In the rows, 128 means zero.
Each row has a class, written after it.
[ 84 195 132 108 116 101 134 128 137 113 130  86 104 128 122 172 162 151
  91 160 142  69 130 121  73  78 119 121 132 137 184 146 113 101  89  70
 135 139 131 134  95 117  85 134 127  82 154  58 168 124 171 182] | (142)
[ 87 172 151 134 108 150 133 124 119 148  95  98 100  90 109 173 159  96
 173  95 142 113  72 148  90 103 130 116 128  92 133 133 154 142 162 105
 134 140 123  96  95 108  96  99 138 120 123 115 166  77 169 104] | (109)
[ 93 156 104 169 122 162 121 119 108 155 102  94  97 107 106 174 187 118
 161 102 140  79  72 139 103 106  91 150 108 104 130 115 145 163 160 123
 130 118 111  87 121 136 110 109 133 119  97 158 162  75 171 100] | (142)
[ 72 193 130  84 118 100 138 122 128 108 129  94 114 114 110 177 148 153
  75 159 135  75 122 109  76  72 113 111 139 141 181 138 117  95  87  68
 135 134 128 135 108 103  86 126 133  84 154  57 179 115 166 185] | (63)
[ 97 196 148 138 131 116 136 119 136 118 131  87 109 128 115 193 161 146
 107 145 169  66 142 109  94  88 137 125 127 143 164 144 104  94  82  50
 123 123 120 132 109 129 103 126 132  93 145  43 147 108 141 185] | (143)
[ 88 195 140 112 123 108 129 122 141 108 120  98 121 128 120 165 164 157
  92 159 136  67 131 103  66  66 115 109 134 133 179 128 123 101  93  60
 132 124 123 131 105 105  91 123 124 104 145  63 172 117 173 175] | (65)
[ 69 150 134 152 145 142 110 118 136 150  85 111 114  94 120 152 200 115
 146 120 138  70  82 118  84  86 101 144 130 106 140 122 131 133 150  94
 118 133 103 124 115 111  94  95 148 122 106 129 165  54 197  98] | (65)
[ 70 155 141 142 114 152 130 125 123 161  97  98 109  79 102 168 184  97
 178 109 154 117  89 160 115 119 125 133 126  91 119 142 142 135 158 106
 131 136 108  93 116 134  97 107 132 107 102 115 154  54 150 108] | (143)
[ 95 213 145 156 121 127 128 124 143 116 129  81  97 130 103 179 161 137
 112 142 154  64 133  96  79  86 143 114 131 138 179 151 107 109  81  58
 127 124 120 134 106 114 101 127 138  81 141  55 166 117 145 177] | (178)
[102 203 123 145 124 114 114 127 127  96 111  89 134 129 140 193 132 131
  85 135 160  66 112  99  58  90 142 114 136 136 173 130 124 100 104  54
 119 127 126 130 110  93 104 117 126  93 144  52 174  97 163 155] | (109)
[ 74 196 134  84 126  98 141 124 138 105 128  95 123 105 107 173 151 153
  84 155 142  83 126 115  73  78 114 115 135 137 186 136 118  96  93  63
 134 131 126 133 105 118  86 139 138  85 159  56 175 128 168 187] | (63)
[ 68 166 152 145 116 152 126 125 144 160  86  97 106  85 107 145 178 105
 175 111 125 103  80 152 104  98 140 124 129  84 134 139 146 125 163 116
 125 139 113 104 104 109  85  90 135 131 103 113 170  61 169 104] | (65)
[ 63 158 126 135 139 140 116 116 120 160  94 113 111  95 115 187 201 118
 140 108 149  81  80 138 108 101  88 152 123  94 149 129 132 123 139  90
 127 137  92 107 116 132  97 115 137 114 102 126 153  51 179 101] | (143)
[ 87 187 129 102 135 108 133 113 150 114 130  89 110 119 124 174 160 156
  81 149 131  69 125 114  83  75 120 120 126 133 183 149 118  94  87  62
 133 135 127 137 102 115  93 134 129  86 150  52 155 127 168 185] | (193)
[ 77 171 136 135 124 141 118 117 121 141  79 119 103 100 136 182 188 116
 134 114 151  84  78 127  71 100  93 145 138 110 138 132 147 130 153  85
 132 148 117 110 107  99  87 101 142 128 112 124 164  64 207 100] | (109)
[ 96 186 138  93 137 105 131 117 144 108 136  92 117 109 128 179 161 152
  84 142 137  74 124 113  93  72 129 125 128 128 171 139 126  91  88  74
 132 132 130 133 102 112  98 133 129  83 162  47 161 127 154 186] | (193)
[ 77 193 134  88 130 100 141 127 138 106 124  95 126 102 110 173 153 163
  81 151 136  78 122 112  81  74 111 124 132 127 179 132 117  97  83  57
 134 135 129 130 102 122  93 141 144  83 157  56 169 123 167 185] | (63)
[103 200 107 147 135 117 117 118 123 101 104  85 149 127 131 187 149 113
  97 129 146  57 124  92  76  88 153  94 139 142 165 109 122  98  92  61
 120 117 105 128 131 103 122 121 121  80 141  38 172  93 146 151] | (28)
[ 97 209 147 141 126 120 142 134 151 109 142  82 108 118 123 170 150 132
 131 132 159  71 141 108  86  86 142 131 131 130 167 142 108 105  71  55
 127 121 132 136 110 116  88 123 138  81 141  62 137 112 137 178] | (42)
[ 92 190 123 159 139 123 103 119 130 112 106  86 148 137 127 168 134 137
  86 148 122  56 115  89  87  74 141 118 134 139 171 109 124  95 105  62
 124 128 104 133 101  99 107 110 127  95 140  57 186  79 156 149] | (65)
[ 73 169 127 147 132 151 117 116 127 149  81 110 109  96 117 168 205 111
 149 107 135  80  71 126  83 106 103 134 134 104 146 137 134 125 142  88
 123 142 101 114 119 115 102 114 153 123 106 134 157  59 189  94] | (178)
[108 193 116 118 141 125 117 127 126  96 105  93 138 138 154 173 132 136
  99 132 147  64 117 102  85  87 124 127 136 130 169 118 134  89  86  49
 133 128 119 128 123 107 107 119 128  79 132  58 157  86 145 156] | (42)
[ 77 172 139 152 123 154 137 122 126 149  79  96 114  86 110 164 181  80
 179  95 129 105  88 138 103 111 142 110 130 103 123 130 151 140 151 111
 132 139 113  95 112 117 103 100 134 100 113 103 162  70 168 107] | (28)
[ 87 195 132  94 124 104 138 115 140 107 126  93 117 126 119 184 167 149
  94 145 159  74 133 118  83  77 114 110 132 135 180 147 113  93  85  60
 131 127 124 130 115 121  99 142 129  85 148  54 157 121 164 181] | (143)
[ 93 201 133  96  98  92 129 111 131  98 132  95 117 125 139 179 150 145
  84 156 142  63 128 115  52  68 121 102 141 143 172 137 114 100  79  64
 129 117 113 139 106  99 104 123 120  98 167  45 160 130 183 170] | (36)
[104 190 114 126 138 114 115 126 116 107 112  82 136 146 144 182 130 133
  87 139 142  63 114  96  82  88 138 112 135 151 176 126 124  92 105  68
 127 134 115 129 111 109 114 123 123  76 157  60 175 103 158 152] | (142)
[ 70 161 139 128 111 151 142 126 124 157  97  97 106  72  93 163 159 107
 163 104 132 117  80 150 105 111 123 132 133  97 126 141 147 136 153 113
 133 141 121  95 108 121  88 100 155 116 121 117 165  70 162 106] | (63)
[ 98 185 129  93 139 116 132 125 152 105 130  91 105 118 135 179 157 154
  82 143 135  77 127 110  86  77 121 138 123 122 166 149 126  94  86  77
 127 133 138 132 111 112  96 132 135  89 152  52 158 132 158 183] | (193)
[ 94 198 155 156 132 117 130 116 152 115 125  83 111 120 112 166 157 141
 111 155 150  54 137  98  74  69 144 117 131 144 162 137 105 100  89  59
 121 119 125 137 106 112  97 113 141  96 144  47 163 114 156 172] | (65)
[102 196 111 149 135 119 119 122 129  99 106  83 139 127 132 187 150 116
  92 131 140  68 117  91  77  86 149 104 142 150 168 121 127  96  94  55
 125 126 107 128 120 105 127 122 127  65 143  48 166  97 159 148] | (28)
[ 97 216 148 145 125 120 137 120 145 110 131  83 105 122 110 176 168 137
 120 148 150  55 129  94  67  83 138 106 128 144 174 151 109 105  81  50
 123 120 128 136 115 116 106 129 134  83 139  49 155 124 149 175] | (178)
[105 205 121 138 138 126 104 118 117 103 103  92 146 137 132 187 145 142
  90 141 141  54 108  83  75  88 125 110 131 137 178 119 131  96  91  45
 129 127 107 128 117 107 120 122 130  94 142  56 173  90 150 151] | (178)
[ 71 168 116 143 119 143 113 111 116 144  98 110 115  97 128 167 179 106
 130 109 126  90  78 139  73 105 102 147 127  97 138 138 131 144 136 101
 118 129 104 111 106 107  96  98 137 117 120 141 165  65 204  96] | (36)
[ 83 162 146 164 111 162 129 122 134 158  91  95 111  90  90 144 179  93
 186 101 128 111  84 155 105 105 130 125 132  87 127 123 150 149 158 117
 126 133 108  97 106 114 100 100 138 123 105 128 169  67 165  95] | (65)
[ 97 201 139  90 116  94 137 126 134 100 118 100 111 120 130 195 156 154
  86 142 150  73 119 113  67  68 117 102 133 128 170 128 127  97  86  64
 135 137 137 127 101  94  87 132 132  96 162  46 175 126 168 181] | (109)
[ 80 168 133 140 107 157 129 126 126 156  96  92 109  75  98 168 180  91
 175  89 132 119  86 152 112 110 145 120 130  88 117 129 151 151 148 119
 139 137 117  88 108 122 103 105 142  87 121 115 170  70 153 105] | (28)
[ 81 163 131 129 122 164 147 136 134 146  92  98 106  86 126 144 174  95
 189  87 129 115  85 153 112 112 120 133 129  86 119 138 146 140 142 114
 137 139 130  97 110 118  78 100 152 110 108 128 146  63 158 114] | (42)
[ 93 156 101 155 114 171 124 116 115 151 101 101  98 107 118 162 180 104
 172  82 150  95  83 141  95 121  91 144 126 107 120 122 146 165 151 111
 137 114 128  84 132 124  97 105 147 107  91 166 151  65 170 100] | (42)
[102 215 146 143 139 116 145 116 151 114 129  85 104 133 125 175 155 129
 128 122 151  63 137 109  91  90 149 126 131 145 173 133 108  90  73  44
 124 124 133 133 110 112  87 121 135  86 133  56 134 114 144 175] | (42)
[ 72 161 148 131 113 161 131 120 137 154  86  98 104  90 109 136 165  98
 176 115 122 107  85 150 103  99 132 120 126  91 120 132 149 140 161 121
 135 134 118  97 107 120  90  96 141 123 107 113 167  74 168  93] | (65)
[112 184 110 136 150 130 109 117 127 101 116  85 142 137 136 174 135 137
  77 141 133  59 121  88  91  82 133 132 132 143 168 119 127  98 100  56
 128 125 114 135 110 107 121 130 131  81 155  44 162 106 152 151] | (193)
[ 90 165 102 170 117 181 109 110 109 152  90 101  99 109 103 168 200 113
 162  97 152  81  70 127  84 108  91 141 117  94 135 125 144 169 161 108
 128 113 110  90 131 126 115 109 145 125  92 168 172  68 169  93] | (178)
[103 196 138 154 143 126 141 122 155 112 137  81 112 118 119 175 171 144
 100 131 150  67 133 106  96  91 146 134 116 131 174 151 109 102  82  52
 119 127 132 132 100 120 100 131 133  87 142  51 138 127 147 181] | (193)
[ 82 161 130 135 125 149 140 129 116 150  89  95 111  89 118 156 173  91
 174 110 129 108  77 158 110 113 127 124 124  95 118 127 150 138 152 123
 128 145 118  97 115 127 102 108 132 105 119 120 166  77 156 104] | (142)
[ 71 167 134 139 144 141 121 127 118 152  93 104 108 104 132 167 190 113
 143 116 132  86  79 128  92 110 106 150 135 118 142 137 136 120 155  98
 125 144 110 112 106 121  98 104 140 112 117 134 158  62 201 100] | (142)
[ 79 197 144 102 122 102 134 123 142 111 119  97 121 126 119 160 158 149
  96 159 124  63 129 109  74  61 123  99 137 132 182 130 121  94  92  71
 131 127 118 136 102  99  87 123 118 102 147  50 176 120 177 176] | (65)
[ 81 206 146 133 133 113 141 125 138 106 138  84 108 110 111 176 143 132
  93 157 160  76 132  94  84  86 141 123 136 151 168 137 105  96  77  55
 123 124 123 138 113 119 103 119 144  78 150  49 157 121 148 180] | (63)
[ 80 153 127 126 146 145 122 137 128 149  88 110 102  92 140 166 204 114
 161  94 144  87  77 135  85  99  89 156 141  98 143 137 139 118 139  73
 130 133 116 114 119 120  92 100 151  99 107 134 140  51 190 111] | (42)
[ 80 171 150 137 108 144 142 130 126 149  92 104 106  78 113 170 177  91
 183 101 134 105  79 147  98 103 124 119 126  89 120 126 158 139 156 113
 136 143 129  92  99 110  83 104 135 120 117 101 167  73 164 108] | (109)
[ 61 153 121 134 133 148 125 122 119 153  90 113 101  83 108 171 189 112
 134 119 143  90  82 128  87  95  85 164 139 108 138 129 130 136 144  93
 129 137 102 112 120 124  91 102 159 117 117 138 165  66 193 105] | (63)
[ 92 204 146 137 127 118 130 124 140 122 136  82 110 124 108 200 147 145
 109 139 170  71 137 112 106  88 144 127 119 130 166 146 109  93  81  61
 124 123 118 125 108 127  99 128 134  90 144  40 150 110 129 171] | (143)
[ 90 157 102 162  94 164 100 103  98 154 115 101  91 114 116 170 163 114
 139 107 152  79  77 139  81 110  94 150 118 112 115 118 144 171 146 122
 127 103 106  92 119 126 121  94 146 126 106 155 161  73 192  88] | (36)
[ 85 199 120 100 124  94 138 120 137  97 115  92 128 118 120 176 182 138
  89 137 131  71 128 111  72  73 133  87 141 135 180 132 124  97  85  69
 128 133 129 135 110  97  98 135 123  70 154  49 178 112 170 182] | (28)
[ 91 205 149 142 136 118 140 113 135 117 122  85 118 137 118 187 153 134
 114 144 158  52 140 100  87  84 132 108 129 147 173 140 104  90  81  42
 124 123 116 133 115 133 108 126 130  95 139  37 139 114 152 175] | (143)
[ 93 190 120 133 132 120 114 119 122 107 111  87 137 124 125 186 125 139
  74 141 145  64 115  87  85  87 129 130 139 150 172 120 120 101  96  57
 128 131 111 127 113 108 113 117 142  81 145  56 175  92 157 156] | (63)
[ 88 208 157 161 132 116 130 122 148 120 126  84 117 131 105 170 158 141
 111 148 143  60 135 101  88  78 150 108 128 134 176 126 107  95  87  60
 120 125 114 136  98 107  94 117 130 103 141  49 166 113 151 172] | (65)
[ 98 196 134 148 140 121 113 120 127 105 106  91 149 135 135 167 144 136
  97 151 129  45 120  81  81  74 131 102 134 146 168 104 128  96 102  59
 126 118 108 128 114 104 114 115 121  95 136  44 175  93 158 149] | (65)
[ 97 212 138 160 124 123 133 123 142 110 131  75 115 127  96 189 133 152
  89 140 156  69 132  98  87  93 144 132 129 149 181 145 106 103  74  45
 120 126 127 133 105 107 101 116 146  95 143  54 153 109 156 182] | (63)
[ 93 187 136  85 129 100 138 129 132  92 124 100 120 121 139 164 159 141
 104 143 148  78 131 119  73  81 113 116 141 134 171 137 130  94  83  62
 136 134 138 138 109 106  90 137 131  70 151  65 162 110 159 179] | (42)
[ 90 195 139  94 109  91 129 124 137 100 136  95 112 113 148 181 155 146
  86 153 143  71 122 115  57  72 123 113 136 136 159 144 117  92  80  75
 122 121 121 136 103 104 103 122 130  94 165  46 159 129 183 177] | (36)
[ 86 152  94 168 118 166 121 113 113 152  92 101 107  97 101 174 194 109
 155  91 145  90  83 136  84 112 105 135 118  98 122 120 144 167 160 114
 130 116 116  85 128 129 108 105 141 113  97 151 168  70 178 102] | (28)
[ 92 155 105 168  99 160 119 112 103 158 116 101  92  98 120 174 174 103
 155 103 139  81  76 135  75  97  87 151 117 106 118 128 141 170 145 121
 124 108 103  85 111 123 108  84 136 132 106 151 159  77 188 111] | (36)
[107 203 121 147 127 114 111 122 118  99 108  85 141 137 130 188 124 128
  88 134 154  57 110  91  63  81 137 103 136 137 175 115 126  99 103  46
 124 129 122 128 108  92 115 123 131  88 147  43 172  96 163 142] | (109)
[102 213 137 148  97 118 124 109 136 114 142  78  95 142 121 190 145 137
  96 141 150  57 131 111  65  78 143 115 125 143 171 150 101 110  71  60
 120 115 121 134  97 100 103 111 131  96 154  52 155 124 160 167] | (36)
[ 75 161 145 144 121 147 144 129 124 155  99  91 109  75 108 154 170  95
 180 112 135 118  81 163 101 119 135 124 122  95 123 144 141 142 164 128
 130 146 120  94 102 134  92 107 137 105 123 125 168  80 160 116] | (142)
[ 92 201 153 162 123 116 125 130 151 118 134  81 107 124 105 171 158 138
 110 151 155  67 133 106  85  80 154 116 129 132 164 134 108  97  87  65
 114 123 117 141 107 102 104 122 130  89 138  53 164 109 144 162] | (65)
[ 81 169 144 131 117 150 137 125 134 154  92  94 104  79 110 158 179  95
 182 102 125 113  80 166 113 109 132 136 125  88 128 132 149 140 155 121
 134 144 123  93 104 137  91 112 143 104 126 121 163  83 160 102] | (142)
[ 66 164 147 128 115 154 145 128 118 153  99  94 112  73  95 147 156 101
 166 112 129 110  83 144 108 111 120 127 135 104 128 142 148 145 147 112
 134 140 120  99 104 127  92  93 153 116 114 117 163  65 172 118] | (63)
[ 68 165 153 150 126 152 123 128 141 154  94  93 112  77 109 149 170  92
 177 112 126 111  81 140 105  93 143 125 128  91 124 127 140 137 159 119
 126 128 108 104 105 117  94  90 138 108 118 116 174  73 159 109] | (65)
[103 198 119 125 135 124 111 113 113 100 105  90 153 149 137 192 140 137
  92 138 152  62 125  97  93  89 122 110 138 140 173 116 129  96 101  53
 130 116 102 125 126 118 128 130 118  89 143  52 167  90 149 147] | (143)
[ 91 149 112 151 119 164 121 118 109 148  96 101 101 102 122 157 183 106
 165  86 154  86  78 141  97 118  94 140 118 109 124 129 145 159 149 106
 134 123 129  89 116 118  96 105 150 107  90 159 149  50 168 103] | (42)
[ 99 160 104 171  99 165 119 112 103 153  95 105  85 112 106 194 168 105
 157  89 160  88  67 138  76 106  94 137 115  99 124 114 152 169 163 110
 129 120 120  83 123 106 109 102 132 129  98 153 167  78 176  87] | (109)
[ 74 158 137 155 131 150 147 131 123 153  78 103 119  70 102 169 198  81
 181  94 123 104  89 146 115 101 140 122 122  93 116 123 147 142 141 113
 131 144 107  91 105 124  88 100 136 106 116 107 166  67 156 122] | (28)
[ 79 148 116 143 151 150 116 118 139 151  87 110 110  88 129 168 212 113
 136 100 126  83  78 135 103 101 101 171 123  95 144 130 138 128 148  91
 123 138 109 114 109 116  92 112 136 113 107 118 149  66 190 108] | (193)
[ 69 161 131 141 120 135 120 110 126 143  99 113 107  90 141 174 187 112
 134 111 123  80  73 131  72  98 101 149 122 112 135 137 132 132 141  98
 121 131 100 113  96 111  93  94 141 130 122 128 150  69 213 100] | (36)
[107 203 119 142 130 116 116 124 126  90 105  92 136 133 141 189 127 126
  83 141 153  61 113  92  60  86 131 114 137 143 171 120 128 104  96  49
 125 127 122 132 114  92 110 117 129  88 144  42 170 100 170 146] | (109)
[ 95 148 107 169 123 174 114  97 122 160 107  92  98  94 108 167 186 120
 146  90 155  77  70 142 103 116 107 144 105 102 125 131 137 161 155 109
 126 120 121  89 123 134 118 109 150 122  95 153 142  77 169 102] | (193)
[ 92 200 148 141 134 112 137 119 133 124 133  84 111 127 105 188 155 142
 114 146 168  72 139 112  92  89 133 121 130 137 172 145 107  98  81  43
 119 124 110 135 110 129 110 129 124  90 139  52 145 107 143 178] | (143)
[ 93 160 105 164 111 163 126 113 104 152  97 108  97 102 114 176 177 108
 153  93 151  85  70 133  85 104  90 142 120 102 120 109 150 168 156 110
 134 121 123  81 116 117 101  99 138 131  96 147 164  76 187 105] | (109)
[ 93 189 131 104 129 110 130 111 149 112 134  84 110 122 116 178 163 151
  86 143 136  71 130 121  82  76 128 123 125 128 181 152 112 104  84  65
 128 130 130 139 104 113  95 137 127  85 154  58 160 131 158 187] | (193)
[ 78 190 144 112 130  98 133 121 149 110 114 100 126 116 118 161 170 154
  93 160 124  60 127 108  78  64 118 104 130 129 174 122 119  95  89  68
 130 134 122 135  99 106  85 131 128  97 146  51 176 114 170 177] | (65)
[ 80 167 143 157 110 146 146 126 133 147  90  98 105  73 110 157 182  94
 179  97 146 113  75 152  84 114 128 117 128  95 124 138 147 146 160  98
 131 143 136  96  94 114  85 103 148 117 115 113 154  76 181 109] | (109)
[ 78 164 148 128 133 147 147 125 132 143  91  99 117  70 123 146 172  86
 192  97 133 111  83 154 114 108 133 120 129  94 119 128 149 130 142 110
 136 139 123  98 115 128  84  97 148 100 111 120 152  64 147 126] | (42)
[100 202 118 152 143 127 109 118 123 101 106  91 143 131 137 180 143 121
  99 143 142  58 108  80  62  93 136 113 134 145 170 121 122  95 101  51
 118 126 106 135 122 103 122 123 128  92 139  56 169  96 153 145] | (178)
[ 92 192 117 125 138 126 121 126 112 101 108  90 138 131 129 183 121 138
  75 143 147  66 114  84  78  85 117 126 139 136 172 123 125  97  95  57
 129 129 112 127 119 107 118 116 138  90 148  58 174 100 159 150] | (63)
[ 80 167 110 158 114 175 109 105 104 157  94 104  97 106 106 162 183 110
 161 105 148  84  69 128  84 113  95 135 117  97 132 125 150 165 158 108
 132 120 112  91 126 128 110  99 139 130  85 162 164  67 170  92] | (178)
[ 84 199 135 104 126 105 124 121 145 104 112  93 115 115 122 177 172 152
  90 150 141  71 118 107  71  80 123 106 131 130 179 145 118  96  84  60
 132 136 124 135 108 113  95 138 140  81 148  55 175 112 160 176] | (178)
[ 73 162 118 120 137 150 121 113 136 148  93 113 105  93 133 160 179 111
 151  97 132  98  79 143  91 107  96 163 133 100 137 129 133 134 140  88
 137 140 116 111 114 119  81 109 153 104 110 147 145  62 189  98] | (42)
[ 85 162 102 174 107 173 111 107 114 154  91  99  87 106 105 162 195 107
 155  98 158  78  69 132  85 119 101 132 115 106 136 134 141 163 153 109
 129 119 120  92 125 118 105 104 150 118  84 146 164  62 172  88] | (178)
[ 67 156 148 137 112 148 135 128 133 149  99  89 105  59 101 167 164 102
 162 108 148 127  76 148 105 120 136 129 132 105 118 145 137 136 158 115
 130 139 118 102 109 120  96  98 162 106 126 116 163  66 155 109] | (63)
[ 70 162 140 121 103 154 136 132 119 155 103  92  98  71  96 160 161 100
 170 103 146 121  79 151 108 115 127 124 134  95 121 142 150 145 152 122
 133 129 125  95 117 121  98  96 151 108 118 121 165  69 156 103] | (63)
[ 76 172 129 136 125 142 115 120 129 138  84 114 102 103 126 177 195 114
 137 106 146  81  77 128  74  95  96 142 133 103 147 121 141 135 153  86
 129 135 114 114 114 106  92 108 144 123 110 128 163  66 206  97] | (109)
[ 84 167 140 147 117 151 140 127 123 150  81  97 122  79 104 167 189  82
 178  91 124 109  91 145 111 109 148 109 138 103 114 128 151 137 149 118
 131 142 111  92 112 114 101 104 137 100 118 106 171  61 160 113] | (28)
[101 207 146 162 117 111 149 131 135 108 139  85 104 122 106 185 152 128
 118 140 156  65 127 105  62  81 136 107 132 141 173 138 116 111  84  46
 121 122 129 136 104 109 100 120 128  90 141  54 150 119 164 177] | (109)
[ 84 160 119 145 117 156 125 127 131 152  93  91 111  77  93 161 187  96
 167  94 132 114  89 152 101 106 135 130 132  89 126 132 145 152 150 113
 135 130 114  91 115 129 103 108 149  91 113 120 172  67 165 114] | (28)
[ 84 199 133  90 126 103 131 118 136 110 126  93 118 124 121 185 158 153
  92 147 157  79 128 119  92  78 116 110 128 127 179 139 120  88  84  60
 134 128 122 126 110 125 101 142 129  84 150  47 158 118 154 175] | (143)
